Each row has a name. Each question is about the rows just above it. Places in a row count from 1.

<127>: [ 80 151  74 125 119  74 158  83  80 139 140 136 157 127 129 130  99 141
 120 142 146 133 105 155 127 134  76 152 102  88 158 134  94 147 126 133
 142 165  69  71 200 129 177 131 144 124 150]
<37>: [105 110 116 146 142 108  91 116 151 121 161  88 179 146 128 128 152 114
  75 148 144 134 125 127 138  76 134 115 114 169 130 142 145  84 116 125
 148 172 136 164  52 118 115 131  58 138 131]
<47>: [107 117  98 112 154 143 111 146 143 126 188 109  92 123 169 158 107 107
 158 105 125  98 158 118 168 150 142 102 101 100 187 190  89 136 102 197
 137 148 140  87 111  85 206 156 146 101 141]
<17>: [133 155 152 145 146 130 123  97  80  78 114 117 160  85 110 102 111 148
 184  84  98 109 137 122 131 122  35 155 119 144 159 135  79 105 125 119
 112 170 139 174 120 203 127 126  79 151 153]
tags:
[85] -> k_196
[145] -> k_708
[152] -> k_680
[84] -> k_39
[147] -> k_735
[146] -> k_467
[151] -> k_500
Join <37> by its entry at place 14: : k_467
The entry that follows [177]: : [131]

<129>: [110 121 142  90 105 136 109  96 134  85 187 175 217  97  76  49 136 174
 141 192  88 182  94 184 110 217 182 130 148 206 160 186 133 167 136 185
 140  49 143  49 219  52 205 155]
<81>: [179 112 136 192 151 142 156 103 146 142 127  65 107 183 192 190 114 134
 101 125 189 137 184 103 110 114 114 133 126 114 137 179 123 135 147 128
 128 194 179 193 106 198 121  97]
<50>: [199 144 140 207 172 147 185 172 149 169 132 132  87 180 216 213  51 149
  99 128 200 154 178  77 128  74 143  64 121  88  60 192 113  45 147 133
  66 213 180 211  83 216  56  51]
<9>: [124 118 129  96 100 124 100 147 119  87 172 150 209 102  82  74 154 164
 124 175 101 167 105 168 103 211 166 152 141 196 179  92 139 184 127 171
 154  76 145  75 212  80 211 157]
<112>: [112 196 135 107 126 129 104 187 109 122 107 194 176 101 110  92 160 114
 130 112 185 101 109 155 124 153 142 156 163 132 133  97 196 126 131 108
 139  98  90  94 175  99 143 151]
<25>: [133 135 134 126 135 133 125 130 136 127 158 164 168 118 125 101 118 155
 141 165 123 160 113 161 133 161 161 110 135 156 121 116 134 124 132 156
 122 100 149 100 169 101 148 134]
Whose row is [179 112 136 192 151 142 156 103 146 142 127  65 107 183 192 190 114 134
 101 125 189 137 184 103 110 114 114 133 126 114 137 179 123 135 147 128
 128 194 179 193 106 198 121  97]? : <81>
tags:
[143] -> k_935
[142] -> k_628
[179] -> k_550
[136] -> k_844
[180] -> k_135
Join <81> by its entry at place 6: : k_628
Right after [146] comes : [142]
Whose row is [124 118 129  96 100 124 100 147 119  87 172 150 209 102  82  74 154 164
 124 175 101 167 105 168 103 211 166 152 141 196 179  92 139 184 127 171
 154  76 145  75 212  80 211 157]? : <9>
What comes right after [52] in the named rows? : [205]
Which row holds [112 196 135 107 126 129 104 187 109 122 107 194 176 101 110  92 160 114
 130 112 185 101 109 155 124 153 142 156 163 132 133  97 196 126 131 108
 139  98  90  94 175  99 143 151]? : <112>
Whose row is [199 144 140 207 172 147 185 172 149 169 132 132  87 180 216 213  51 149
  99 128 200 154 178  77 128  74 143  64 121  88  60 192 113  45 147 133
  66 213 180 211  83 216  56  51]? : <50>

<62>: [154 200  83 124 158]
<48>: [ 61  99  91 145 130]
<141>: [195 154 155 192 193]
<122>: [155 132 116  89 163]
<160>: [141  96 159 127 129]
<75>: [130 165  28  61 150]
<39>: [ 90 108 105 168 104]
<52>: [122 177  62  90 139]
Table of tags by key:
[201] -> k_145
[99] -> k_539
[124] -> k_713
[200] -> k_437
Look up the entry of <62> at place 2 in the table: : k_437
Whose row is [154 200  83 124 158]? : <62>
The entry that follows [177]: : [62]
Right after [28] comes : [61]
[122 177  62  90 139] is in which row? : <52>
Whose row is [130 165  28  61 150]? : <75>

<103>: [150  96 123 120 137 142 131 140 124 127 108 125 124 122 126 126 122 124
 124 135 128 147 136 132 114 134 132 136 127 151 141 141 148]
<88>: [159 137 155 131 120  95 137 110 125 114 155 125 174 150 129 131 125 120
 105 128 118 123 132 130 122 137 144 141 150 128  98  97 133]
<46>: [195 161 139 110 128  95 155 140 127  94 108 101 206 193 112 110 138 142
  93 149 109 135 158 121 119 153 191 149 133 151  98  67 209]
What comes right after [94] in the named rows? : [108]
tags:
[113] -> k_187
[112] -> k_191
[126] -> k_588
Join <46> by its entry at place 15: : k_191
Whose row is [195 161 139 110 128  95 155 140 127  94 108 101 206 193 112 110 138 142
  93 149 109 135 158 121 119 153 191 149 133 151  98  67 209]? : <46>
Right after [129] comes : [131]
The entry that follows [121]: : [119]
Whose row is [159 137 155 131 120  95 137 110 125 114 155 125 174 150 129 131 125 120
 105 128 118 123 132 130 122 137 144 141 150 128  98  97 133]? : <88>

<64>: [ 23  65  62  44 124]
<87>: [206 161 182 219 132]
<136>: [193 149 165 172 116]
<11>: [117  65  61  44 124]
key -> tag
[161] -> k_394
[149] -> k_147
[160] -> k_523
[206] -> k_79
[66] -> k_492
[65] -> k_518
Look up the entry of <87> at place 2 in the table: : k_394
The entry that follows [61]: : [44]
Whose row is [193 149 165 172 116]? : <136>
What comes right after [219] in the named rows? : [132]

<132>: [112 111 138 117 147 144]
<44>: [164 119 132  56 111 117]
<175>: [ 63 128 138 100 128 130]
<78>: [184 117 138  69 128 132]
<140>: [113 112 150 145 150 135]
<123>: [118 126 140  68 144 136]
<104>: [135 115 141 110 111 130]
<68>: [120 125 146 137 144 132]
Right after [110] comes : [111]
The entry that follows [119]: : [132]
tags:
[132] -> k_972
[140] -> k_547
[131] -> k_320
[146] -> k_157
[141] -> k_478
Look up the entry of <123> at place 3 in the table: : k_547
Which row holds [135 115 141 110 111 130]? : <104>
The row with [120 125 146 137 144 132] is : <68>
Whose row is [164 119 132  56 111 117]? : <44>
Where do [118 126 140  68 144 136] appear? : <123>

<98>: [185 134  66 204 176 114 153  44]
<168>: [160  93  80 183 145  44  85  76]
<111>: [ 45 121 139  51 177  93 149 104]
<27>: [168 150 101 155  65 114  26 151]
<23>: [125  52  89 161 189 189 104  77]
<82>: [186 104 176 187  80 148  75 189]
<61>: [152 143 108 166 180 104 178 117]
Table of tags by key:
[155] -> k_807
[161] -> k_64
[104] -> k_386
[51] -> k_417
[183] -> k_707
Join <23> by its entry at place 4: : k_64
Right after [152] comes : [143]
What comes right after [45] in the named rows? : [121]
The entry that follows [183]: : [145]
The entry that follows [153]: : [44]
Whose row is [186 104 176 187  80 148  75 189]? : <82>

<3>: [105  68 172  63 132 141 174 123  56  55 124 192 101  79 145 129 163 112
 114 103  89 125 108 143 126 113  75 104  84 123 130 101 137 124 122 153
 132 135  90 125 156  91 177  87 153 132 147  96 143 126 132 112 113  91
 132 131 133  62 124 126 143]
<109>: [159 156 171  65 139 135 141 123  76  97 133 149 127  94 142 105 167 112
 107 131 108 134 104 147 129  80 141 171 100 137 140 125  79 115 122 201
 126 149  80 124 118  67 168 136 119 149 133 116  56 138 157 145 140 138
 135 119 131 135 120 128 118]
<30>: [105  68 172  63 132 141 174 123  56  55 124 192 101  79 145 129 163 112
 114 103  89 125 108 143 126 113  75 146  84 123 130 101 115 124 122 153
 132 135  90 125 105  64 181 157  88 117  98  97  54 136 196 125 149 119
 113  83 151 100 123 163 117]
<15>: [105 120 172  63 132 141 174 123  56  55 124 192 101  79 145 129 163 112
 114 103  89 125 108 143 126 113  75 146  84 123 130 101 137 124 122 153
 132 135  90 125 105  64 181 157  88 117  98  97  54 136 196 125 149 119
 113  83 151 100 123 163 117]
key -> tag
[168] -> k_28
[177] -> k_89
[153] -> k_291
[181] -> k_952
[62] -> k_782
Join <3> by its entry at place 43: : k_89
Where do [105 120 172  63 132 141 174 123  56  55 124 192 101  79 145 129 163 112
 114 103  89 125 108 143 126 113  75 146  84 123 130 101 137 124 122 153
 132 135  90 125 105  64 181 157  88 117  98  97  54 136 196 125 149 119
 113  83 151 100 123 163 117] appear? : <15>
Whose row is [105  68 172  63 132 141 174 123  56  55 124 192 101  79 145 129 163 112
 114 103  89 125 108 143 126 113  75 146  84 123 130 101 115 124 122 153
 132 135  90 125 105  64 181 157  88 117  98  97  54 136 196 125 149 119
 113  83 151 100 123 163 117]? : <30>

<116>: [135 110 116 213  86  98 176 103 147 145  78 198 129 154  77 106 145 187
 133  42]
<7>: [116 163 150 152 103 173 127 229  74 143 151 139 141 146 153 162  28 115
  67 141]
<28>: [ 57 116 140 106  41 154 131 144 163 105 100 130  78 166 123  42 185 176
  83  97]
<100>: [198 130  98 138 170 205 107  50  99 118  80 106 181 108  90 128 181 106
 152 192]
key -> tag
[193] -> k_241
[141] -> k_742
[42] -> k_205
[192] -> k_882
[131] -> k_148
[97] -> k_687
[96] -> k_682
Join <28> by its entry at place 20: : k_687
Whose row is [135 110 116 213  86  98 176 103 147 145  78 198 129 154  77 106 145 187
 133  42]? : <116>
Whose row is [116 163 150 152 103 173 127 229  74 143 151 139 141 146 153 162  28 115
  67 141]? : <7>
The entry that follows [144]: : [163]
Right after [147] comes : [145]

<118>: [ 93  66 116 117 181  74  50]
<152>: [160 104 157 155  82 156 113]
<33>: [ 84 151 121 157 221 184 125]
<148>: [113 120 152 222 146 207 117]
<162>: [ 93  66 116 117 181 144 159]
<138>: [ 93  66 116 117 181 144 121]
<135>: [143 189 142 102 114  69 194]
<177>: [191  73 169 134  95 172  73]
Right after [82] comes : [156]
Right after [160] comes : [104]
The entry that follows [189]: : [142]
The entry that follows [95]: : [172]
key -> tag
[134] -> k_335
[157] -> k_221
[169] -> k_734
[170] -> k_476
[135] -> k_934
[95] -> k_762
Join <177> by its entry at place 3: : k_734
The row with [ 93  66 116 117 181 144 159] is : <162>

<85>: [138 132  65 150  78 179]
<12>: [192 214 132  60  24 195]
<125>: [166 155  79 114 107 135]
<86>: [169  63 134 125 151 154]
What comes right after [125] in the named rows? : [151]
What comes right after [155] in the named rows? : [79]

<51>: [212 139 176 133  37  54]
<89>: [ 97  73 227 222  92 124]
<69>: [156 146 219  68  68  29]
<32>: [ 57 169 125  38  37 185]
<5>: [175 134 127  74 103 128]
Table of tags by key:
[37] -> k_56
[54] -> k_51
[147] -> k_985
[146] -> k_533
[139] -> k_876
[140] -> k_255
Look up the entry of <51> at place 2 in the table: : k_876
Whose row is [212 139 176 133  37  54]? : <51>
Which row holds [ 57 169 125  38  37 185]? : <32>

<35>: [168 157 157 123 183]
<143>: [156  86 197 127 174]
<19>: [163  85 201 138 165]
<14>: [ 67  97 110 165 221]
<63>: [183 157 188 140 148]
tags:
[182] -> k_634
[183] -> k_729
[174] -> k_160
[157] -> k_799
[165] -> k_262
[156] -> k_820
Look up the entry of <35> at place 5 in the table: : k_729
Whose row is [ 67  97 110 165 221]? : <14>
Right after [86] comes : [197]
Whose row is [183 157 188 140 148]? : <63>

<106>: [125 137 103 111 140 221 215 125 128  56 122 143 120 117 140 127 142 141
 127 138 144]
<121>: [125 137 103 111 140 221 215 125 128  56 122 143 120 117 140 127 142 141
 127 138 110]
<76>: [111  74 149 121  58 124 121 131 133 134 114 138 114 181 112 126 118  57
 132  68 140]
<80>: [147 136 103 127 138 140 137  86  82 120 143 124 138 120 135 196 127 138
  81 138 122]
<18>: [105  68 146 111  44 135 136 128 129 122 107 139 104 192 112 129 114  44
 127  59 141]
<94>: [120 137 106 107 139 208 203 134 136  61 118 140 117 119 145 124 146 138
 134 137 142]
<55>: [140 157 128 143 163 104 101 144 138 149 140 111 146  93 142 114 137 163
 141 161 109]
<2>: [140 157 112 120 163 104 101 144 138 149 140 111 146  93 142 114 137 163
 141 161 109]
Whose row is [147 136 103 127 138 140 137  86  82 120 143 124 138 120 135 196 127 138
  81 138 122]? : <80>
key -> tag
[109] -> k_584
[122] -> k_337
[141] -> k_749
[140] -> k_336
[110] -> k_993
Join <121> by its entry at place 21: : k_993

<99>: [ 45 202  69 105 114 156  87 151 148 207  80 213  63 179 204 132 155  60
 186  71  68  99 202  80 194 174 201  89  99 176 169 125 199 150 136 118
 193 111]
<124>: [ 45 202  69 105 114 156  87 151  75 207  80 213  63 179 204 132 155  60
 186  71  68  99  56  80 194 174 201  89  99 176 169 125 135 150 136 118
 193 111]
<16>: [ 74  62 211  77 200  89 165 208  98 163 123 143 115 166 112 148 142 213
  80  86 147 204 154 184 191 198 186 212 203 169 105  74  79  67 120 174
 142 204]
Table of tags by key:
[204] -> k_33
[169] -> k_839
[105] -> k_968
Join <16> by its entry at place 31: : k_968
Right after [79] comes : [67]

<53>: [209  60  45 194  48 234 223]
<8>: [154 153 113 104 108 177 103]
<58>: [209  60  45 173 115 195 194]
<42>: [209  60  45 194  48 133 159]
<119>: [ 39 188  87 114 129  58  98]
tags:
[194] -> k_96
[193] -> k_747
[45] -> k_36
[113] -> k_837
[44] -> k_546
Look up the entry of <53> at place 3 in the table: : k_36
Right after [104] comes : [108]
Right after [234] comes : [223]
Whose row is [154 153 113 104 108 177 103]? : <8>
[209  60  45 194  48 133 159] is in which row? : <42>

<102>: [130 129 149 114 143 128 117 125]
<107>: [149 130 155 125 144 139 132 124]
<214>: [187 126 122 120 104 211 167  79]
<139>: [144 119 126 134 125 142 124 124]
<189>: [130 115 115 144 120 128 128 132]
<216>: [113 205 118  79 128 130 108 125]
<66>: [111 190 121  82 131 131 107 127]
<178>: [139 113 120 142 121 136 130 129]
<184>: [132 128 158 112 146 128 119 124]
<202>: [137  98 135 156 129 121 146 134]
<77>: [137 137 119 111 111 151 149 109]
<193>: [ 86 133 133 131 146  83 111 173]
Whose row is [187 126 122 120 104 211 167  79]? : <214>
tags:
[128] -> k_438
[142] -> k_219
Look up the entry of <184> at place 6 in the table: : k_438

<29>: [ 93  79  93 156 150 115 162 121 158 185]
<113>: [159 154 143  78 131 178 126 105  54 199]
<157>: [137 182 163  81  71 180  69 108  53 102]
<147>: [171 181 158 150 132  94  68 183 126 119]
<146>: [155  94 101 158 149 105 172 156  79 213]
<4>: [159 168 108  69 120 148 192  38 160 127]
Right after [163] comes : [81]
Right after [78] comes : [131]
The entry that follows [181]: : [158]
The entry that follows [120]: : [148]
What comes right after [154] in the named rows? : [143]

<128>: [ 98 123 142 126  87  98 117 161 109 117 119 129 149 153 149 106 120 159
 161 122 167 117 147 166 154 149 140 137 129  85 138 149 135 129 118 127
 110  97 146 119 132 127 157 104  90 152 137 143 107 144 112 152 153 134]
<21>: [109 131 119  87 145 158 122 127 163 162 150 135 116  89 133 121 141 126
 157 152  86 160 152 122 126 129 117 140 111 156 117 115  96 114 147  79
 141 163  78 118 164  90 149 140 176  65 104 129 132 159 129 114 103 134]
<120>: [154 151 117  62 134 101 163 153 136 146 145 126 114 101 125 161 208 113
 185 131 153 105 108 104 112 143 106 161  70 158 122 152  92 114 177 165
 150 121  52  96 131 109  90 112 175 157 126 152 101 148 169 123  82 139]
<84>: [ 97 105 144  89 138 122 110 149 119 147 161 130 132 105 127 138 114 120
 114 164 140 126 143 129 127 115 124 145 122 140 122 115  92 107 123  99
 141 131 100 113 131 127 133 119 130 112 110 116 133 123 129 142 119 128]
<114>: [130 122 117 130 120 136 130 110 141 127 124 145 112 131 140 121 147 116
 142 117 108 124 149 139 125 121 136 130 129 119 118 135 135 135 174 104
 123 145 123 135 149 104 147 139 137 114 126 124 128 153 103 108 119 127]
Whose row is [109 131 119  87 145 158 122 127 163 162 150 135 116  89 133 121 141 126
 157 152  86 160 152 122 126 129 117 140 111 156 117 115  96 114 147  79
 141 163  78 118 164  90 149 140 176  65 104 129 132 159 129 114 103 134]? : <21>
The row with [130 122 117 130 120 136 130 110 141 127 124 145 112 131 140 121 147 116
 142 117 108 124 149 139 125 121 136 130 129 119 118 135 135 135 174 104
 123 145 123 135 149 104 147 139 137 114 126 124 128 153 103 108 119 127] is : <114>
The entry that follows [175]: : [157]
Whose row is [154 151 117  62 134 101 163 153 136 146 145 126 114 101 125 161 208 113
 185 131 153 105 108 104 112 143 106 161  70 158 122 152  92 114 177 165
 150 121  52  96 131 109  90 112 175 157 126 152 101 148 169 123  82 139]? : <120>
tags:
[124] -> k_740
[96] -> k_212
[163] -> k_292
[129] -> k_955
Join <21> by its entry at place 48: : k_955

<65>: [142 137 128 171  69 128 132 121 140 142 129]
<20>: [141 137 152 134 112 161 124 117 107 142 129]
<24>: [128 137 152 134 112 161 124 117 107 142 129]
<158>: [163  63 161 124 129 173 119 141  95 162 221]
<91>: [113 171 162  73 200 174 122 114  95 113  88]
<22>: [ 80 172  81 117 181  66 153 148 205  80  88]
<40>: [ 77 164  65 129 172  44 160 156 227  76  98]
tags:
[161] -> k_888
[141] -> k_877
[162] -> k_738
[142] -> k_903
[44] -> k_456
Join <20> by its entry at place 6: : k_888
Whose row is [142 137 128 171  69 128 132 121 140 142 129]? : <65>

<45>: [156 201 111 199  89 178]
<97>: [ 68 205  60 210 179  65]
<90>: [167 222 143 222  73  62]
Right after [179] comes : [65]
Table of tags by key:
[156] -> k_234
[168] -> k_443
[155] -> k_767
[167] -> k_595
[68] -> k_71
[157] -> k_659
[201] -> k_107
Look up the entry of <45> at place 1 in the table: : k_234

<179>: [ 87 105  89 124  99 210 114 149 135]
<38>: [101 136 103  90  78 201 103 118 103]
<41>: [119 138 132 129  84 196 154 125  98]
<130>: [119 117 118 131 121 120 115 142 140]
<173>: [ 56  62  28 125 139  55  72 184 209]
<79>: [157 151 160 132 141 126 145 109 110]
<57>: [168 154 160  72 123 140  47  89 127]
<188>: [168 154 160  72 123 140  47 189 208]
<169>: [ 33  58  27 142 101 111 153 193 163]
What comes right after [138] in the named rows? : [132]
key -> tag
[58] -> k_189
[151] -> k_851
[152] -> k_908
[59] -> k_503
The tag of <169>, keyed by place 2: : k_189

<144>: [176 126 122  94 155 122 126 114 186 190 146 199  95 104 119 118 136  91
 102 217 192 130 187  75 123 124]
<171>: [150 115 109 128 116  93 107 111 139 145  71 145  82  84 133 125 185 178
 111 132 157 125 126 137 127 109]
<165>: [144 145 138  86 135 123 154 159 127 130 135 136 150 138 143 100 134 125
 155 164 141 147 157 119 141 162]
<126>: [145 106 100 169 117 126  80 100 143 139 103 148  90 102 107 187 119 152
  99 110 149 101 110 138 110  82]
<117>: [130 128 133 138 112 156 123 128 152 145 145 155 115 121 146 148 108  33
 132 115 138 127 113  85 146 122]
<164>: [145 106 100 169 117 126  80 100 143 139 103 148  90 102 107  54 178 143
  90 156  96 124 149 117 119 133]
<83>: [139 147 152  76 131 107 160 139 112 109 107 111 148 147 144  87 172 170
 155 136 131 147 136 155 144 164]
<145>: [145 106 100 169 117 126  80 100 143 139 103 148  90 102 107 187 119 152
  99 110 149 139 110 138 110  82]
Table of tags by key:
[124] -> k_617
[122] -> k_400
[100] -> k_564
[138] -> k_764
[152] -> k_890
Look up the entry of <144> at place 3 in the table: : k_400
Which row holds [130 128 133 138 112 156 123 128 152 145 145 155 115 121 146 148 108  33
 132 115 138 127 113  85 146 122]? : <117>
Whose row is [145 106 100 169 117 126  80 100 143 139 103 148  90 102 107 187 119 152
  99 110 149 101 110 138 110  82]? : <126>

